[[131 129 131]
 [113 132 157]
 [131 129 131]]
->
[[129 131]
 [132 157]]

[[120 149 130 137 135]
 [122 122 123 131 113]
 [138 126 132 118 145]
 [129 113 128 123 123]]
->
[[149 130]
 [122 123]]

[[134 130 139 142 146]
 [120 120 137 105 133]
 [136 122 132 127 124]]
->
[[130 139]
 [120 137]]

[[124 129 139 112 122]
 [123 123 111 127 126]
 [131 136 154 139 137]]
->
[[129 139]
 [123 111]]

[[131 129 127 131]
 [129 152 123 125]
 [115 133 108 115]
 [120 109 137 128]
 [135 137 146 134]]
->
[[129 127]
 [152 123]]

[[112 122 113 113 124]
 [152 108 144 111 100]
 [143 129 140 142 135]
 [118 129 118 118 128]]
->
[[122 113]
 [108 144]]

[[137 135 130 128]
 [147 154 126 128]
 [148 152 130 128]]
->
[[135 130]
 [154 126]]

[[134 132 152 121 129]
 [127 126 139 136 144]]
->
[[132 152]
 [126 139]]

[[135 133 134]
 [102 109 106]
 [138 134 136]
 [122 122 122]
 [121 126 124]]
->
[[133 134]
 [109 106]]
---
[[136 124 122 134 132 111 135 128]
 [139 126 120 122 136 112 125 133]
 [110 144 136 121 133 132 127 128]
 [115 121 126 127 132 141 143 107]
 [116 138 134 117 124 126 122 136]
 [140 128 123 126 132 125 120 148]
 [138 124 124 131 126 105 126 140]
 [133 116 119 136 133 119 132 124]]
->
[[133 116 119 136 133 119 132 124]
 [139 126 120 122 136 112 125 133]
 [136 124 122 134 132 111 135 128]
 [140 128 123 126 132 125 120 148]
 [138 124 124 131 126 105 126 140]
 [115 121 126 127 132 141 143 107]
 [116 138 134 117 124 126 122 136]
 [110 144 136 121 133 132 127 128]]

[[145 139 150 129 114 130 145 136 124 130 144 140 121 133 137 114]
 [136 151 110 145 119 127 114 109 134 108 121 129 148 124 145 120]]
->
[[136 151 110 145 119 127 114 109 134 108 121 129 148 124 145 120]
 [145 139 150 129 114 130 145 136 124 130 144 140 121 133 137 114]]

[[140 113 130 128 123 122 121 129 120 131 128 130 117 129 151 127]
 [135 122 120 135 137 113 123 117 130 128 136 136 122 126 136 116]
 [129 129 145 115 123 137 129 133 119 143 116 126 129 124 127 128]]
->
[[135 122 120 135 137 113 123 117 130 128 136 136 122 126 136 116]
 [140 113 130 128 123 122 121 129 120 131 128 130 117 129 151 127]
 [129 129 145 115 123 137 129 133 119 143 116 126 129 124 127 128]]

[[118 129 144 146 118 136 123 130 136 130 136 136]
 [129 126 148 139 132 107 119 131 134 141 145 120]
 [139 131 138 125 130 126 121 135 144 134 121 128]]
->
[[139 131 138 125 130 126 121 135 144 134 121 128]
 [118 129 144 146 118 136 123 130 136 130 136 136]
 [129 126 148 139 132 107 119 131 134 141 145 120]]

[[126 148 138 105 113]
 [147 134 131 114 111]
 [130 148 133 104 116]
 [137 138 137 114 108]
 [119 154 139 101 115]
 [127 151 144 106 117]]
->
[[147 134 131 114 111]
 [130 148 133 104 116]
 [137 138 137 114 108]
 [126 148 138 105 113]
 [119 154 139 101 115]
 [127 151 144 106 117]]

[[122 123 126 133 137 138 135 127 130 137 139]
 [132 118 122 131 142 149 133 131 129 137 100]]
->
[[132 118 122 131 142 149 133 131 129 137 100]
 [122 123 126 133 137 138 135 127 130 137 139]]

[[137 132 124 144 125]
 [120 132 121 125 123]
 [123 132 119 129 123]
 [134 133 126 145 123]
 [135 132 125 150 129]
 [139 130 132 140 125]
 [119 132 122 126 123]]
->
[[123 132 119 129 123]
 [120 132 121 125 123]
 [119 132 122 126 123]
 [137 132 124 144 125]
 [135 132 125 150 129]
 [134 133 126 145 123]
 [139 130 132 140 125]]

[[125 128 128 121 123 133 125 125 126 127 141]
 [139 117 130 102 115 109 113 126 129 137 105]
 [135 131 129 123 127 123 127 127 132 129 118]
 [146 124 135 105 121 109 117 130 141 130 108]]
->
[[125 128 128 121 123 133 125 125 126 127 141]
 [135 131 129 123 127 123 127 127 132 129 118]
 [139 117 130 102 115 109 113 126 129 137 105]
 [146 124 135 105 121 109 117 130 141 130 108]]
---
[[123 125 137 128]
 [131 144 128 136]
 [128 152 130 144]
 [121 128 132 130]]
->
[[144 128]
 [152 130]]

[[147 129 153 119 131]
 [134 131 122 145 132]
 [150 119 148 126 141]]
->
[[131 122]
 [119 148]]

[[125 125 116 132 109]
 [115 107 143 127 122]
 [113 109 143 108 134]
 [117 111 121 132  99]
 [117 118 126 120 120]]
->
[[107 143]
 [109 143]]

[[122 130 105 117 153]
 [149 134 152 117 130]
 [112 135 106 128 116]]
->
[[134 152]
 [135 106]]

[[108 130 151]
 [107 130 150]
 [107 130 150]
 [123 129 106]
 [123 130 108]]
->
[[130 150]
 [130 150]]

[[116 115 109 107]
 [110 130 115 126]
 [115 126 116 115]
 [130 115 126 116]
 [109 107 113 104]]
->
[[130 115]
 [126 116]]

[[132 124 155 148]
 [116 114 137 145]
 [118 115 139 147]]
->
[[114 137]
 [115 139]]

[[136 153 136 140]
 [129 108 118 120]
 [130 150 112 149]
 [129 107 118 120]
 [129 106 118 119]]
->
[[108 118]
 [150 112]]
---
[[143 105 114 114 112 143 151 109]
 [127 151 145 142 129 127 111 150]
 [136 101 108 110 120 136 150 104]]
->
[[136 101 108 110 120 136 150 104]
 [143 105 114 114 112 143 151 109]
 [127 151 145 142 129 127 111 150]]

[[138 141 137 138 142 138 138 138 142 156 137 141 138 140 152 148]
 [120 132 120 121 125 122 119 120 125 152 119 137 118 120 144 137]
 [125 139 130 121 123 127 124 121 128 152 125 149 120 117 149 145]]
->
[[120 132 120 121 125 122 119 120 125 152 119 137 118 120 144 137]
 [125 139 130 121 123 127 124 121 128 152 125 149 120 117 149 145]
 [138 141 137 138 142 138 138 138 142 156 137 141 138 140 152 148]]

[[129 150 149 144 153 151 150 133 149]
 [139 127 123 144 127 126 123 140 123]]
->
[[139 127 123 144 127 126 123 140 123]
 [129 150 149 144 153 151 150 133 149]]

[[141 146 135 148 107 111 141 112 118 127 142]
 [113 119 103 110 126 116 118 135 108 141 133]]
->
[[113 119 103 110 126 116 118 135 108 141 133]
 [141 146 135 148 107 111 141 112 118 127 142]]

[[132 138 126 126 113 112 135 120 119 114 105 127 131 125 134 116]
 [125 119 116 137 116 120 132 124 136 117 116 139 114 146 129 130]]
->
[[125 119 116 137 116 120 132 124 136 117 116 139 114 146 129 130]
 [132 138 126 126 113 112 135 120 119 114 105 127 131 125 134 116]]

[[154 140 138 120 118 136 134 129 125 118 133 132 102 116]
 [104 126 126 117 133 135 142 139 117 134 122 114 126 112]]
->
[[104 126 126 117 133 135 142 139 117 134 122 114 126 112]
 [154 140 138 120 118 136 134 129 125 118 133 132 102 116]]
